Here is a tiny trained network, its code and every weight. The questions are about switching its units off for an input and a class, where a switched-off unit gives its printed mean instead of its output.

import numpy as np


def w(rows, s, z=0):
    codes = np.array(rows[::2]) - 128.0
    scale = np.full(codes.shape[1], s)
    scale[-1] = z or s
    return codes * scale


def f(y):
    return np.maximum(y, 0)


def log_softmax(a):
    a = a - a.max(-1, keepdims=True)
    return a - np.log(np.exp(a).sum(-1, keepdims=True))


def net(x, mask):
    res = np.array(x, float).reshape(1, 2) / 4 @ E
    y = f(res @ A[0][:, :-1].T + A[0][:, -1])
    res = res + np.where(mask, y, B[0][:, -1]) @ B[0][:, :-1]
    return log_softmax(res[-1] @ U[:, :-1].T + U[:, -1])


A, B = {}, {}
E = w([
[166,22,206,214,122,119],'x0',
[169,2,34,95,185,34],'x1',
],0.0099)
A[0] = w([
[146,65,177,247,124,114,74],'neuron 0',
[125,230,187,153,105,222,58],'neuron 1',
[128,146,170,103,84,164,150],'neuron 2',
[126,170,58,85,102,171,95],'neuron 3',
[146,166,105,57,168,128,90],'neuron 4',
[111,168,49,76,70,124,91],'neuron 5',
[81,205,45,56,153,116,123],'neuron 6',
[152,94,57,102,220,55,102],'neuron 7',
[171,72,53,68,189,49,85],'neuron 8',
[124,146,187,78,136,53,248],'neuron 9',
],0.012,0.013)
B[0] = w([
[175,66,193,173,172,200,208],'neuron 0',
[112,187,157,148,125,43,221],'neuron 1',
[84,142,131,98,121,84,185],'neuron 2',
[166,119,153,164,199,164,170],'neuron 3',
[166,89,166,199,156,133,160],'neuron 4',
[147,90,166,181,159,153,172],'neuron 5',
[167,66,160,144,118,195,216],'neuron 6',
[111,180,173,107,99,93,239],'neuron 7',
[107,216,170,145,128,83,250],'neuron 8',
[91,77,2,44,47,149,240],'neuron 9',
],0.014)
U = w([
[95,222,161,142,133,55,44],'0',
[192,74,164,172,182,186,72],'1',
[84,104,3,58,86,144,255],'2',
],0.026,0.007)

Each question gives the input, the list of numbers given to net, and the class t.
The units are the neurons (one row each of A and B). Each row of codes is followed by its name. A weight is (code - 128) times the scale printed after its matrix; where a second scale follows, it is the last column's (A, B and U).
mask holds one flag per neuron, in row order. A switched-off neuron (its flag False) gives its mean, the last column of its row in B, instead of its output. The means were averaged over made-up inputs and are rounded, as every weight is.
A unit's drop is (log p(t) with every unit on - log p(t) with that unit switched off) / (log p(t) with every unit on - log p(t) with every unit switched off).
The circuit of an input: a set's keep is (log p(t) with only the set's units on - log p(t) with every unit switched off) / (log p(t) with every unit on - log p(t) with every unit switched off). Starting from all 10 units, units are removed one at a time, each time the one whose removal leaves the highest keep (on an exact tie, the one counted first), for as long as the keep stays at least 0.8.
units of the circuit, in order: the units of the circuit, biggest drop first
k most important neurons: the k neurons with the biggest drops, biggest first
drop of u: that unit's drop, to one decimal
input [-7,5], class 1: units of the circuit, in order	[neuron 6]
input [-2,-3], class 2: 2 most important neurons	[neuron 8; neuron 7]
input [4,4], class 0: 2 most important neurons	[neuron 6; neuron 8]
input [-6,-5], class 1: 2 most important neurons	[neuron 6; neuron 8]
input [3,-3], class 2: 2 most important neurons	[neuron 8; neuron 7]
input [5,5], class 0: 3 most important neurons	[neuron 8; neuron 6; neuron 7]
input [-3,3], class 2: 2 most important neurons	[neuron 1; neuron 0]
input [4,-2], class 1: 2 most important neurons	[neuron 0; neuron 9]
input [1,-3], class 2: 2 most important neurons	[neuron 8; neuron 7]
input [5,-3], class 1: 2 most important neurons	[neuron 0; neuron 8]
input [7,8], class 0: drop of neuron 7	0.5
input [-8,5], class 1: drop of neuron 6	0.8
input [3,6], class 0: drop of neuron 8	0.1
input [-1,2], class 2: drop of neuron 5	0.0
input [-7,8], class 0: units of the circuit, in order	[neuron 8]
